Below is a small trained network, with its code and all its weights. Each question gives an input and a target symbol and asks what happens when units are switched off, that is, made to give their printed mean instead of their output.

import numpy as np


def w(rows, s, z=0):
    codes = np.array(rows[::2]) - 128.0
    scale = np.full(codes.shape[1], s)
    scale[-1] = z or s
    return codes * scale


def f(y):
    return np.maximum(y, 0)


def softmax(a):
    e = np.exp(a - a.max(-1, keepdims=True))
    return e / e.sum(-1, keepdims=True)


def log_softmax(a):
    a = a - a.max(-1, keepdims=True)
    return a - np.log(np.exp(a).sum(-1, keepdims=True))


def net(x, mask):
    ids = ['Φαγεζσ'.index(c) for c in x.split()]
    T = len(ids)
    res = E[ids] + P[:T]
    u = 0
    for l in range(3):
        q, k, v = (res @ M[l].T for M in (Q, K, V))
        z = softmax(np.where(np.tri(T) > 0, q @ k.T / 3**0.5, -1e9)) @ v
        res = res + np.where(mask[u], z, O[l][:, -1]) @ O[l][:, :-1]
        u += 1
        y = f(res @ A[l][:, :-1].T + A[l][:, -1])
        res = res + np.where(mask[u : u + 8], y, B[l][:, -1]) @ B[l][:, :-1]
        u += 8
    return log_softmax(res[-1] @ U[:, :-1].T + U[:, -1])


Q, K, V, O, A, B = {}, {}, {}, {}, {}, {}
E = w([
[91,3,147,208,70,126],'Φ',
[56,109,170,23,99,200],'α',
[54,139,50,131,166,118],'γ',
[191,193,146,80,188,105],'ε',
[176,180,129,223,98,186],'ζ',
[87,82,44,103,94,90],'σ',
],0.0044)
P = w([
[100,98,77,74,215,246],'0',
[21,179,161,139,163,128],'1',
[189,58,116,103,119,188],'2',
[55,164,179,158,98,47],'3',
[253,73,105,101,58,117],'4',
[153,126,146,131,40,11],'5',
],0.0028)
Q[0] = w([
[80,157,127,56,157,149],'0.h0',
[116,248,95,59,59,222],'0.h0',
[60,30,95,102,78,109],'0.h0',
],0.019)
K[0] = w([
[93,105,159,72,168,137],'0.h0',
[100,54,198,136,159,253],'0.h0',
[72,72,77,111,70,107],'0.h0',
],0.022)
V[0] = w([
[155,122,225,127,250,113],'0.h0',
[213,116,101,2,132,67],'0.h0',
[103,67,89,28,75,43],'0.h0',
],0.0064)
O[0] = w([
[114,138,125,168,3,131,4],'0.h0',
[157,102,240,213,151,158,8],'0.h0',
[122,124,146,233,231,163,186],'0.h0',
],0.0051,0.00032)
A[0] = w([
[173,178,117,137,98,97,254],'0.n0',
[155,123,192,114,31,136,89],'0.n1',
[172,138,135,118,139,152,112],'0.n2',
[137,117,134,154,102,214,80],'0.n3',
[135,113,171,246,120,171,109],'0.n4',
[124,149,116,153,156,42,69],'0.n5',
[135,137,144,213,100,137,21],'0.n6',
[166,93,71,141,130,136,110],'0.n7',
],0.012,0.00079)
B[0] = w([
[199,171,163,198,8,113,252],'0.n0',
[89,50,219,251,154,213,201],'0.n1',
[189,162,137,140,165,147,174],'0.n2',
[147,111,113,25,169,42,182],'0.n3',
[181,165,42,1,39,65,174],'0.n4',
[154,62,177,91,143,3,224],'0.n5',
[136,216,58,103,68,127,161],'0.n6',
[132,160,53,188,83,206,214],'0.n7',
],0.0085,0.0013)
Q[1] = w([
[97,175,37,182,127,254],'1.h0',
[66,191,179,95,137,99],'1.h0',
[136,107,109,165,91,42],'1.h0',
],0.019)
K[1] = w([
[252,100,47,121,194,205],'1.h0',
[69,206,108,150,123,190],'1.h0',
[129,121,164,200,60,83],'1.h0',
],0.017)
V[1] = w([
[90,29,93,141,119,142],'1.h0',
[30,254,103,154,214,98],'1.h0',
[225,151,33,247,178,39],'1.h0',
],0.0083)
O[1] = w([
[192,188,103,172,197,127,129],'1.h0',
[251,26,151,55,53,123,253],'1.h0',
[128,6,109,24,255,99,200],'1.h0',
],0.0057,0.00048)
A[1] = w([
[20,100,193,89,171,179,50],'1.n0',
[103,64,132,90,160,155,249],'1.n1',
[63,173,115,141,253,97,108],'1.n2',
[131,234,173,107,168,114,163],'1.n3',
[138,102,195,197,133,156,74],'1.n4',
[164,125,204,131,141,139,164],'1.n5',
[6,97,64,131,121,126,24],'1.n6',
[193,213,137,90,107,116,35],'1.n7',
],0.011,0.0017)
B[1] = w([
[175,122,39,72,163,171,159],'1.n0',
[83,112,108,58,127,125,249],'1.n1',
[120,174,164,200,253,100,162],'1.n2',
[157,86,168,79,73,146,195],'1.n3',
[111,171,120,187,95,133,168],'1.n4',
[107,178,177,115,78,198,213],'1.n5',
[35,193,170,67,79,94,187],'1.n6',
[121,116,82,62,192,87,213],'1.n7',
],0.014,0.0019)
Q[2] = w([
[61,141,97,157,77,3],'2.h0',
[76,209,137,54,110,223],'2.h0',
[157,75,230,92,133,73],'2.h0',
],0.019)
K[2] = w([
[217,162,129,162,85,37],'2.h0',
[204,146,117,121,154,252],'2.h0',
[108,88,185,91,71,109],'2.h0',
],0.021)
V[2] = w([
[201,204,56,189,90,167],'2.h0',
[228,89,39,142,153,109],'2.h0',
[13,134,2,176,82,83],'2.h0',
],0.0081)
O[2] = w([
[72,105,202,50,121,56,8],'2.h0',
[53,107,190,90,98,207,25],'2.h0',
[214,115,254,116,121,125,91],'2.h0',
],0.0067,0.0016)
A[2] = w([
[53,82,196,99,150,135,92],'2.n0',
[123,84,143,180,197,159,145],'2.n1',
[71,138,170,253,69,140,43],'2.n2',
[94,146,139,160,140,118,215],'2.n3',
[124,189,170,188,171,126,64],'2.n4',
[157,88,100,105,111,135,228],'2.n5',
[48,87,87,157,135,104,95],'2.n6',
[118,136,157,222,70,148,253],'2.n7',
],0.018,0.004)
B[2] = w([
[151,153,211,180,94,168,159],'2.n0',
[202,69,89,182,169,187,149],'2.n1',
[227,253,178,131,180,127,156],'2.n2',
[97,91,150,152,166,137,182],'2.n3',
[78,167,156,83,173,53,153],'2.n4',
[173,150,130,49,88,106,254],'2.n5',
[112,192,62,188,104,114,186],'2.n6',
[37,26,127,151,81,149,196],'2.n7',
],0.021,0.0051)
U = w([
[101,149,150,111,195,94,58],'Φ',
[31,2,118,133,77,150,166],'α',
[211,172,133,63,103,121,255],'γ',
[107,155,78,152,119,114,35],'ε',
[135,164,189,161,119,152,47],'ζ',
[175,92,105,168,171,157,133],'σ',
],0.0056,0.004)

Each question gives the input, a string of symbols that net reads in full, and the target symbol t.
The units are the heads (3 rows each of Q, K, V and O) and the neurons (one row each of A and B). Each row of codes is followed by its name. A weight is (code - 128) times the scale printed after its matrix; where a second scale follows, it is the last column's (O, A, B and U).
mask holds one flag per unit, layer by layer, with each layer's heads first. A switched-off unit (its flag False) gives its mean, the last column of its rows in O or B, instead of its output. The means were averaged over made-up inputs and are rounded, as every weight is.
A unit's drop is (log p(t) with every unit on - log p(t) with that unit switched off) / (log p(t) with every unit on - log p(t) with every unit switched off).
The circuit of an input: a set's keep is (log p(t) with only the set's units on - log p(t) with every unit switched off) / (log p(t) with every unit on - log p(t) with every unit switched off). Starting from the 12 units with the biggest drops (on a tie, the unit counted first), units are removed one at a time, each time the one whose removal leaves the highest keep (on an exact tie, the one counted first), for as long as the keep stays at least 0.8.
units of the circuit, in order: the units of the circuit, biggest drop first
most important unit: the unit with the biggest drop
top k neurons: the k neurons with the biggest drops, biggest first
top k neurons in layer l: the k neurons of layer l with the biggest drops, biggest first
input Φ γ γ γ Φ, target α: most important unit => 0.n1
input γ Φ Φ σ, target Φ: units of the circuit, in order => (2.n4, 1.n2, 1.h0, 0.n4)
input α α ζ ε σ σ, target ε: top 3 neurons => (2.n6, 0.n0, 1.n3)
input Φ σ ζ σ σ, target ζ: top 4 neurons => (1.n6, 0.n7, 2.n0, 1.n1)
input γ Φ α Φ α α, target ζ: top 2 neurons in layer 0 => (0.n1, 0.n3)
input ζ ε ζ α Φ, target ζ: top 2 neurons => (1.n6, 2.n0)
input ζ ε σ α σ, target σ: top 2 neurons in layer 1 => (1.n2, 1.n5)
input ζ γ γ Φ ζ, target α: top 4 neurons => (2.n7, 0.n1, 0.n3, 0.n6)
input α ζ ζ Φ, target ζ: top 2 neurons => (2.n0, 1.n6)
input Φ α σ Φ ε γ, target Φ: top 3 neurons => (2.n4, 1.n2, 0.n4)
input γ α Φ σ γ γ, target σ: top 2 neurons => (2.n1, 1.n2)
input α γ γ, target α: top 3 neurons => (0.n3, 1.n7, 2.n7)
input ε α α σ, target α: top 3 neurons => (2.n7, 0.n1, 0.n5)
input γ Φ γ σ ζ γ, target σ: top 2 neurons => (2.n1, 0.n5)
input ε Φ γ γ Φ, target α: units of the circuit, in order => (2.n7)
input α ζ γ, target α: top 2 neurons in layer 0 => (0.n3, 0.n1)
input γ ζ Φ γ, target ζ: top 3 neurons => (2.n0, 0.n0, 1.n6)
input σ ε ε γ Φ, target ε: top 3 neurons in layer 0 => (0.n7, 0.n0, 0.n1)
input ζ ζ α α, target α: top 2 neurons in layer 0 => (0.n3, 0.n1)
input γ γ ε Φ, target ε: most important unit => 1.n6
input ε ε ε ζ ε σ, target ζ: top 2 neurons => (2.n0, 0.n5)
input γ ε ζ σ γ σ, target σ: top 4 neurons => (2.n1, 0.n5, 1.n2, 0.n4)
input γ γ Φ γ σ, target Φ: top 3 neurons => (0.n7, 2.n4, 1.n2)
input Φ α σ σ α, target α: top 3 neurons in layer 1 => (1.n4, 1.n7, 1.n0)
input ε ε ε γ γ, target ε: top 2 neurons in layer 1 => (1.n6, 1.n5)
input ε γ γ ε γ ε, target ζ: top 2 neurons in layer 1 => (1.n4, 1.n5)
input ε α γ σ, target α: most important unit => 1.h0
